Here is a tiny trained network, its code and every weight. The questions are about switching its units off for an input and a target symbol, where a switched-off unit gives its printed mean instead of its output.

import numpy as np


def w(rows, s, z=0):
    codes = np.array(rows[::2]) - 128.0
    scale = np.full(codes.shape[1], s)
    scale[-1] = z or s
    return codes * scale


def f(y):
    return np.maximum(y, 0)


def softmax(a):
    e = np.exp(a - a.max(-1, keepdims=True))
    return e / e.sum(-1, keepdims=True)


def log_softmax(a):
    a = a - a.max(-1, keepdims=True)
    return a - np.log(np.exp(a).sum(-1, keepdims=True))


def net(x, mask):
    ids = ['ΠΨΩαβγεζητ'.index(c) for c in x.split()]
    T = len(ids)
    res = E[ids] + P[:T]
    q, k, v = (res @ M[0].T for M in (Q, K, V))
    z = softmax(np.where(np.tri(T) > 0, q @ k.T / 3**0.5, -1e9)) @ v
    res = res + np.where(mask[0], z, O[0][:, -1]) @ O[0][:, :-1]
    y = f(res @ A[0][:, :-1].T + A[0][:, -1])
    res = res + np.where(mask[1:9], y, B[0][:, -1]) @ B[0][:, :-1]
    return log_softmax(res[-1] @ U[:, :-1].T + U[:, -1])


Q, K, V, O, A, B = {}, {}, {}, {}, {}, {}
E = w([
[136,99,135],'Π',
[146,131,111],'Ψ',
[167,132,45],'Ω',
[179,123,196],'α',
[232,36,165],'β',
[183,176,117],'γ',
[9,173,122],'ε',
[147,127,117],'ζ',
[158,75,80],'η',
[145,131,114],'τ',
],0.015)
P = w([
[126,120,133],'0',
[146,120,115],'1',
[158,111,108],'2',
[172,105,103],'3',
[181,104,96],'4',
[195,96,97],'5',
[204,96,96],'6',
[214,89,93],'7',
[225,84,92],'8',
[235,79,88],'9',
[247,78,85],'10',
[254,65,91],'11',
],0.0069)
Q[0] = w([
[21,154,165],'H0',
[252,38,28],'H0',
[51,167,145],'H0',
],0.023)
K[0] = w([
[10,140,130],'H0',
[251,93,104],'H0',
[31,154,121],'H0',
],0.018)
V[0] = w([
[151,205,112],'H0',
[158,104,251],'H0',
[153,204,145],'H0',
],0.014)
O[0] = w([
[255,190,127,36],'H0',
[85,147,246,253],'H0',
[237,208,174,30],'H0',
],0.0093,0.0034)
A[0] = w([
[224,35,162,69],'N0',
[198,224,72,154],'N1',
[163,55,183,163],'N2',
[16,54,200,75],'N3',
[6,254,53,109],'N4',
[76,89,61,127],'N5',
[198,191,204,254],'N6',
[128,64,37,175],'N7',
],0.007,0.0038)
B[0] = w([
[93,255,64,174],'N0',
[154,174,100,196],'N1',
[96,159,146,199],'N2',
[125,177,78,253],'N3',
[61,195,158,148],'N4',
[91,123,161,193],'N5',
[157,121,200,194],'N6',
[79,81,120,225],'N7',
],0.011,0.0079)
U = w([
[87,197,108,170],'Π',
[85,116,158,171],'Ψ',
[173,201,129,70],'Ω',
[151,136,44,101],'α',
[109,185,123,2],'β',
[127,6,116,135],'γ',
[160,105,235,167],'ε',
[181,78,146,189],'ζ',
[168,103,135,108],'η',
[164,110,129,85],'τ',
],0.011,0.0065)

Each question gives the input, a string of symbols that net reads in full, and the target symbol t.
The units are the heads (3 rows each of Q, K, V and O) and the neurons (one row each of A and B). Each row of codes is followed by its name. A weight is (code - 128) times the scale printed after its matrix; where a second scale follows, it is the last column's (O, A, B and U).
mask holds one flag per unit, heads first, then neurons. A switched-off unit (its flag False) gives its mean, the last column of its rows in O or B, instead of its output. The means were averaged over made-up inputs and are rounded, as every weight is.
A unit's drop is (log p(t) with every unit on - log p(t) with that unit switched off) / (log p(t) with every unit on - log p(t) with every unit switched off).
The circuit of an input: a set's keep is (log p(t) with only the set's units on - log p(t) with every unit switched off) / (log p(t) with every unit on - log p(t) with every unit switched off). Starting from all 9 units, units are removed one at a time, each time the one whose removal leaves the highest keep (on an exact tie, the one counted first), for as long as the keep stays at least 0.8.
units of the circuit, in order: the units of the circuit, biggest drop first
k most important neurons: the k neurons with the biggest drops, biggest first
drop when u is switched off: that unit's drop, to one decimal
input ζ Ω γ ζ ζ, target Ω: units of the circuit, in order => H0; N1
input α γ ζ Π τ ζ, target Ω: units of the circuit, in order => H0; N7
input ε β Ω ζ α Ω, target Ψ: units of the circuit, in order => H0
input τ Ψ τ Ψ Π τ ζ Ψ β, target Π: 2 most important neurons => N0; N3
input α Ψ α, target ε: units of the circuit, in order => H0; N6
input η τ α γ ζ η Ω Π ζ ζ γ η, target γ: 3 most important neurons => N7; N3; N1
input τ Ψ η ζ ζ ε β τ Ω η ζ α, target Π: units of the circuit, in order => N3; H0
input Π α ζ α α ε ε α ζ Ψ ζ, target ε: 2 most important neurons => N6; N3
input Π α Π γ Ω ζ Π ε γ Π Π, target Ω: units of the circuit, in order => H0; N0
input ζ ζ τ ε ζ Π η τ τ Ψ τ, target γ: 2 most important neurons => N3; N7
input Ω ζ Ω α ε α τ, target ε: drop when N3 is switched off => 0.1
input β ζ ζ Ω Ω Ω, target Ψ: drop when N3 is switched off => -0.3
input ε Π Ω η α Ω τ Ψ η, target γ: drop when H0 is switched off => 0.6
input ζ Ω γ α ζ ζ, target ε: drop when N6 is switched off => 0.3
input Ψ α τ γ η α ζ γ, target Ω: most important neuron => N1
